Here is a tiny trained network, its code and every weight. The questions are about switching its units off for an input and a class, where a switched-off unit gives its printed mean instead of its output.

import numpy as np


def w(rows, s, z=0):
    codes = np.array(rows[::2]) - 128.0
    scale = np.full(codes.shape[1], s)
    scale[-1] = z or s
    return codes * scale


def f(y):
    return np.maximum(y, 0)


def log_softmax(a):
    a = a - a.max(-1, keepdims=True)
    return a - np.log(np.exp(a).sum(-1, keepdims=True))


def net(x, mask):
    res = np.array(x, float).reshape(1, 8) / 4 @ E
    y = f(res @ A[0][:, :-1].T + A[0][:, -1])
    res = res + np.where(mask, y, B[0][:, -1]) @ B[0][:, :-1]
    return log_softmax(res[-1] @ U[:, :-1].T + U[:, -1])


A, B = {}, {}
E = w([
[160,101,254],'x0',
[129,129,128],'x1',
[127,127,128],'x2',
[44,146,165],'x3',
[128,127,128],'x4',
[129,127,130],'x5',
[128,127,128],'x6',
[92,23,120],'x7',
],0.006)
A[0] = w([
[157,131,113,102],'n1',
[146,163,131,71],'n2',
[117,134,134,216],'n3',
[106,131,69,41],'n4',
[135,151,126,66],'n5',
[145,182,134,61],'n6',
[158,107,167,54],'n7',
[121,132,100,33],'n8',
[246,84,114,121],'n9',
[146,134,222,40],'n10',
[125,128,135,240],'n11',
[119,84,105,121],'n12',
[132,128,131,193],'n13',
[141,174,135,17],'n14',
[104,108,125,115],'n15',
[56,147,178,94],'n16',
[99,73,127,44],'n17',
[77,150,118,58],'n18',
[112,173,132,62],'n19',
[110,145,84,85],'n20',
[97,64,120,27],'n21',
[130,122,107,75],'n22',
[133,124,130,230],'n23',
[164,116,119,73],'n24',
[172,114,138,127],'n25',
[128,195,150,91],'n26',
[161,121,182,30],'n27',
[96,154,76,38],'n28',
[150,95,196,20],'n29',
[133,197,113,84],'n30',
[150,118,157,55],'n31',
[100,81,126,89],'n32',
[32,156,168,84],'n33',
[114,153,64,14],'n34',
[115,134,137,254],'n35',
[106,127,79,66],'n36',
[110,58,108,50],'n37',
[146,178,134,46],'n38',
[122,87,129,74],'n39',
[138,130,156,47],'n40',
[135,78,124,127],'n41',
],0.014,0.0053)
B[0] = w([
[129,149,106,142],'n1',
[151,135,153,140],'n2',
[57,147,158,216],'n3',
[121,57,93,165],'n4',
[151,119,157,130],'n5',
[174,123,169,150],'n6',
[126,73,100,152],'n7',
[117,82,111,131],'n8',
[198,203,44,218],'n9',
[91,13,122,189],'n10',
[25,159,169,240],'n11',
[147,155,163,177],'n12',
[83,137,147,192],'n13',
[174,112,195,133],'n14',
[139,151,148,153],'n15',
[212,188,39,189],'n16',
[181,135,171,157],'n17',
[150,114,93,148],'n18',
[172,144,121,143],'n19',
[96,75,125,166],'n20',
[186,118,180,160],'n21',
[146,101,102,133],'n22',
[32,155,170,230],'n23',
[164,144,93,137],'n24',
[132,168,110,162],'n25',
[196,136,176,169],'n26',
[121,41,113,154],'n27',
[120,59,112,163],'n28',
[105,32,83,169],'n29',
[167,125,184,170],'n30',
[127,84,107,139],'n31',
[180,141,148,167],'n32',
[254,176,18,199],'n33',
[108,45,105,160],'n34',
[7,164,174,254],'n35',
[108,74,111,164],'n36',
[191,128,171,170],'n37',
[171,121,172,143],'n38',
[149,131,152,148],'n39',
[121,79,138,132],'n40',
[140,147,157,177],'n41',
],0.026,0.0053)
U = w([
[92,42,128,42],'0',
[174,121,255,85],'1',
[77,147,153,254],'2',
[77,147,157,189],'3',
[137,168,65,68],'4',
[77,144,165,127],'5',
],0.0089,0.0043)

Each question gives the input, the list of numbers given to net, and the class t.
The units are the neurons (one row each of A and B). Each row of codes is followed by its name. A weight is (code - 128) times the scale printed after its matrix; where a second scale follows, it is the last column's (A, B and U).
mask holds one flag per neuron, in row order. A switched-off neuron (its flag False) gives its mean, the last column of its row in B, instead of its output. The means were averaged over made-up inputs and are rounded, as every weight is.
A unit's drop is (log p(t) with every unit on - log p(t) with that unit switched off) / (log p(t) with every unit on - log p(t) with every unit switched off).
The circuit of an input: a set's keep is (log p(t) with only the set's units on - log p(t) with every unit switched off) / (log p(t) with every unit on - log p(t) with every unit switched off). Starting from the 12 units with the biggest drops (on a tie, the unit counted first), units are removed one at a time, each time the one whose removal leaves the highest keep (on an exact tie, the one counted first), for as long as the keep stays at least 0.8.
units of the circuit, in order: the units of the circuit, biggest drop first
top k neurons: the k neurons with the biggest drops, biggest first
drop when u is switched off: that unit's drop, to one decimal
input [3,0,-1,-7,3,2,-6,-5], class 4: units of the circuit, in order : [n9]
input [7,-4,-3,-8,0,-7,5,5], class 4: top 2 neurons : [n9, n25]
input [5,6,-5,-7,-2,0,2,-6], class 4: top 2 neurons : [n9, n25]
input [-2,-5,6,3,1,1,-5,-7], class 1: units of the circuit, in order : [n26, n30]
input [7,-5,2,0,2,0,-1,0], class 0: units of the circuit, in order : [n10, n29]
input [-8,-2,4,8,8,3,8,8], class 0: top 2 neurons : [n4, n36]
input [3,5,-1,-1,-3,8,-5,-6], class 1: top 2 neurons : [n26, n6]
input [0,3,0,8,-2,-6,-1,7], class 4: top 2 neurons : [n33, n16]
input [-6,7,1,4,3,8,0,-7], class 1: units of the circuit, in order : [n30, n26]
input [-7,-8,7,-2,-8,8,2,-8], class 1: units of the circuit, in order : [n30, n26]
input [8,1,-4,2,-6,-7,-5,7], class 0: top 2 neurons : [n29, n10]
input [-7,1,1,8,0,-3,3,-3], class 4: top 3 neurons : [n33, n16, n10]
input [8,-6,-2,2,-7,4,-7,3], class 0: top 2 neurons : [n10, n29]
input [4,-8,-5,6,1,2,-8,-8], class 1: units of the circuit, in order : [n26]
input [8,-8,-5,-2,2,0,4,7], class 0: top 2 neurons : [n29, n10]
input [-4,1,-7,-2,-3,-6,2,7], class 1: drop when n21 is switched off : 0.1
input [3,0,-4,7,-3,6,-5,-4], class 4: drop when n33 is switched off : 0.9
input [-1,-3,7,8,-5,6,-1,-6], class 4: drop when n16 is switched off : 0.4
